Below are the code and all the weights of a small trained network. Each question names an input and a class and asks about switching units off, where a switched-off unit gives its printed mean instead of its output.

import numpy as np


def w(rows, s, z=0):
    codes = np.array(rows[::2]) - 128.0
    scale = np.full(codes.shape[1], s)
    scale[-1] = z or s
    return codes * scale


def norm(h):
    return h / np.sqrt((h * h).mean(-1, keepdims=True) + 1e-5)


def f(y):
    return np.maximum(y, 0)


def log_softmax(a):
    a = a - a.max(-1, keepdims=True)
    return a - np.log(np.exp(a).sum(-1, keepdims=True))


def net(x, mask):
    res = np.array(x, float).reshape(1, 4) / 4 @ E
    u = 0
    for l in range(3):
        y = f(norm(res) @ A[l][:, :-1].T + A[l][:, -1])
        res = res + np.where(mask[u : u + 11], y, B[l][:, -1]) @ B[l][:, :-1]
        u += 11
    return log_softmax(norm(res)[-1] @ U[:, :-1].T + U[:, -1])


A, B = {}, {}
E = w([
[101,151,30,75,74,74,253,217,80],'x0',
[107,112,62,108,120,64,7,124,77],'x1',
[73,30,156,106,159,155,185,90,6],'x2',
[91,18,72,189,34,149,92,161,153],'x3',
],0.0059)
A[0] = w([
[107,171,104,40,145,163,143,127,145,134],'0.n0',
[151,118,182,161,148,206,129,136,127,114],'0.n1',
[58,148,119,151,137,212,173,181,171,52],'0.n2',
[147,124,94,104,119,200,239,116,164,109],'0.n3',
[101,59,148,73,115,81,174,122,107,122],'0.n4',
[159,136,166,161,179,171,153,199,136,85],'0.n5',
[86,163,77,95,103,88,46,160,56,6],'0.n6',
[111,203,113,133,187,92,118,157,104,113],'0.n7',
[160,103,116,90,178,151,117,100,194,47],'0.n8',
[2,164,96,198,67,145,113,140,106,174],'0.n9',
[88,143,129,102,199,162,126,135,76,15],'0.n10',
],0.0083,0.0013)
B[0] = w([
[83,140,68,134,169,161,117,123,146,193],'0.n0',
[96,128,110,89,129,110,111,95,125,203],'0.n1',
[60,145,188,94,131,88,57,132,136,180],'0.n2',
[108,94,153,80,129,62,113,116,134,216],'0.n3',
[211,113,105,129,178,164,122,149,152,209],'0.n4',
[100,112,180,93,24,102,1,165,113,185],'0.n5',
[127,126,177,104,127,58,88,168,96,254],'0.n6',
[75,135,150,187,104,224,99,159,139,214],'0.n7',
[115,88,118,175,130,110,163,57,120,176],'0.n8',
[89,173,107,156,158,215,107,136,142,214],'0.n9',
[138,114,117,148,144,158,106,157,157,193],'0.n10',
],0.0071,0.0054)
A[1] = w([
[78,165,21,78,173,125,117,186,56,134],'1.n0',
[116,121,180,141,85,72,253,66,195,119],'1.n1',
[60,145,144,161,130,154,57,103,193,147],'1.n2',
[102,61,84,92,56,116,66,130,193,72],'1.n3',
[114,190,160,56,196,167,144,71,66,186],'1.n4',
[127,52,117,176,48,170,122,188,183,70],'1.n5',
[116,126,107,167,115,105,91,148,85,109],'1.n6',
[115,199,209,100,179,120,150,117,99,50],'1.n7',
[150,76,127,149,34,141,134,122,81,6],'1.n8',
[166,123,171,95,92,114,27,184,149,151],'1.n9',
[204,236,115,81,163,141,130,91,141,131],'1.n10',
],0.0061,0.0016)
B[1] = w([
[107,143,146,128,113,117,147,46,190,238],'1.n0',
[146,124,235,2,145,130,47,154,108,144],'1.n1',
[139,154,76,133,188,115,147,191,135,254],'1.n2',
[97,188,163,178,168,176,151,123,129,206],'1.n3',
[103,76,10,196,63,141,91,181,121,203],'1.n4',
[79,160,141,140,170,153,149,190,87,179],'1.n5',
[93,144,244,131,147,126,168,21,133,176],'1.n6',
[38,119,206,215,132,173,154,171,129,180],'1.n7',
[111,210,109,171,105,113,176,142,166,139],'1.n8',
[173,134,166,73,95,117,172,166,59,247],'1.n9',
[76,110,108,178,111,183,140,181,59,167],'1.n10',
],0.0063,0.0064)
A[2] = w([
[130,102,146,195,195,123,77,2,133,115],'2.n0',
[90,130,111,61,140,87,173,124,161,74],'2.n1',
[241,193,98,153,115,97,151,183,222,5],'2.n2',
[121,155,102,159,121,29,94,118,40,205],'2.n3',
[143,225,119,117,85,119,153,206,162,37],'2.n4',
[102,30,107,93,136,193,156,90,99,154],'2.n5',
[94,181,110,148,160,56,202,154,107,178],'2.n6',
[181,40,87,86,101,213,186,108,12,1],'2.n7',
[108,142,104,66,48,99,189,74,148,31],'2.n8',
[159,151,69,122,72,122,86,118,101,91],'2.n9',
[163,139,193,159,168,134,64,135,170,94],'2.n10',
],0.0074,0.0015)
B[2] = w([
[193,131,51,97,31,107,224,154,190,225],'2.n0',
[217,159,72,120,68,186,109,49,164,175],'2.n1',
[213,60,184,196,237,7,130,78,24,171],'2.n2',
[74,138,254,37,116,194,195,173,212,216],'2.n3',
[226,96,96,158,174,95,144,79,56,255],'2.n4',
[205,238,151,158,158,50,90,138,99,223],'2.n5',
[134,4,97,159,108,179,69,67,183,223],'2.n6',
[204,192,128,145,184,45,98,115,112,183],'2.n7',
[144,64,131,130,39,145,152,32,155,151],'2.n8',
[81,95,211,67,165,131,204,102,105,136],'2.n9',
[87,82,58,44,91,117,187,71,111,238],'2.n10',
],0.006,0.0053)
U = w([
[85,122,242,2,96,105,87,169,142,224],'0',
[232,138,121,165,214,51,108,121,68,216],'1',
[40,147,86,205,139,234,114,193,133,71],'2',
[172,86,38,75,43,142,167,43,207,2],'3',
],0.011,0.0012)

Each question gives the input, the list of numbers given to net, and the class t.
The units are the neurons (one row each of A and B). Each row of codes is followed by its name. A weight is (code - 128) times the scale printed after its matrix; where a second scale follows, it is the last column's (A, B and U).
mask holds one flag per neuron, layer by layer. A switched-off neuron (its flag False) gives its mean, the last column of its row in B, instead of its output. The means were averaged over made-up inputs and are rounded, as every weight is.
A unit's drop is (log p(t) with every unit on - log p(t) with that unit switched off) / (log p(t) with every unit on - log p(t) with every unit switched off).
The circuit of an input: a set's keep is (log p(t) with only the set's units on - log p(t) with every unit switched off) / (log p(t) with every unit on - log p(t) with every unit switched off). Starting from the 12 units with the biggest drops (on a tie, the unit counted first), units are removed one at a time, each time the one whose removal leaves the highest keep (on an exact tie, the one counted first), for as long as the keep stays at least 0.8.
circuit, biggest first: the units of the circuit, biggest drop first
most important unit: the unit with the biggest drop
top k neurons: the k neurons with the biggest drops, biggest first
k most important neurons of layer l: the k neurons of layer l with the biggest drops, biggest first
drop of u: that unit's drop, to one decimal
input [-8,6,4,2], class 3: circuit, biggest first : 2.n0
input [6,-3,-8,8], class 1: 2 most important neurons of layer 0 : 0.n7, 0.n0
input [-5,-5,7,-8], class 2: circuit, biggest first : 1.n7, 1.n4
input [-7,7,-1,-3], class 0: 2 most important neurons of layer 1 : 1.n0, 1.n9
input [-8,8,7,-4], class 0: circuit, biggest first : 2.n3, 2.n4
input [-2,-1,5,5], class 1: top 2 neurons : 2.n5, 0.n7
input [3,-2,3,1], class 1: 3 most important neurons of layer 1 : 1.n2, 1.n6, 1.n8
input [-3,-3,0,-4], class 2: circuit, biggest first : 1.n4, 1.n7
input [3,6,-8,5], class 1: top 2 neurons : 2.n4, 2.n2
input [-6,5,-4,-4], class 3: circuit, biggest first : 2.n0, 2.n10
input [5,1,7,-8], class 2: 2 most important neurons of layer 2 : 2.n4, 2.n2
input [8,6,7,3], class 3: 3 most important neurons of layer 2 : 2.n8, 2.n1, 2.n6
input [7,-7,-3,-1], class 0: top 3 neurons : 1.n1, 0.n3, 0.n2
input [3,2,2,-3], class 2: circuit, biggest first : 0.n7
input [-7,-7,-8,1], class 1: top 2 neurons : 2.n2, 1.n2
input [6,6,-4,-7], class 2: 3 most important neurons of layer 0 : 0.n7, 0.n0, 0.n5
input [-7,-7,-5,4], class 0: 2 most important neurons of layer 2 : 2.n6, 2.n1
input [8,-4,-3,-8], class 2: 3 most important neurons of layer 0 : 0.n7, 0.n1, 0.n2
input [-8,-6,-1,-4], class 3: top 2 neurons : 2.n0, 0.n8
input [1,2,0,-3], class 2: circuit, biggest first : 0.n7
input [-4,7,-1,-8], class 2: top 2 neurons : 0.n7, 0.n5
input [-7,3,6,2], class 3: top 2 neurons : 2.n0, 1.n9
input [-1,-4,5,-8], class 2: top 2 neurons : 1.n7, 1.n4
input [-7,7,-2,-8], class 2: 2 most important neurons of layer 1 : 1.n10, 1.n4
input [-8,-3,2,-6], class 3: 2 most important neurons of layer 2 : 2.n0, 2.n10
input [-7,-4,-4,-2], class 3: 2 most important neurons of layer 0 : 0.n8, 0.n6
input [0,2,6,4], class 1: most important unit : 0.n4
input [1,2,-5,-8], class 2: drop of 1.n10 : 0.2
input [6,2,0,-4], class 3: drop of 1.n0 : 0.4
input [-8,5,0,-1], class 3: drop of 2.n0 : 0.5
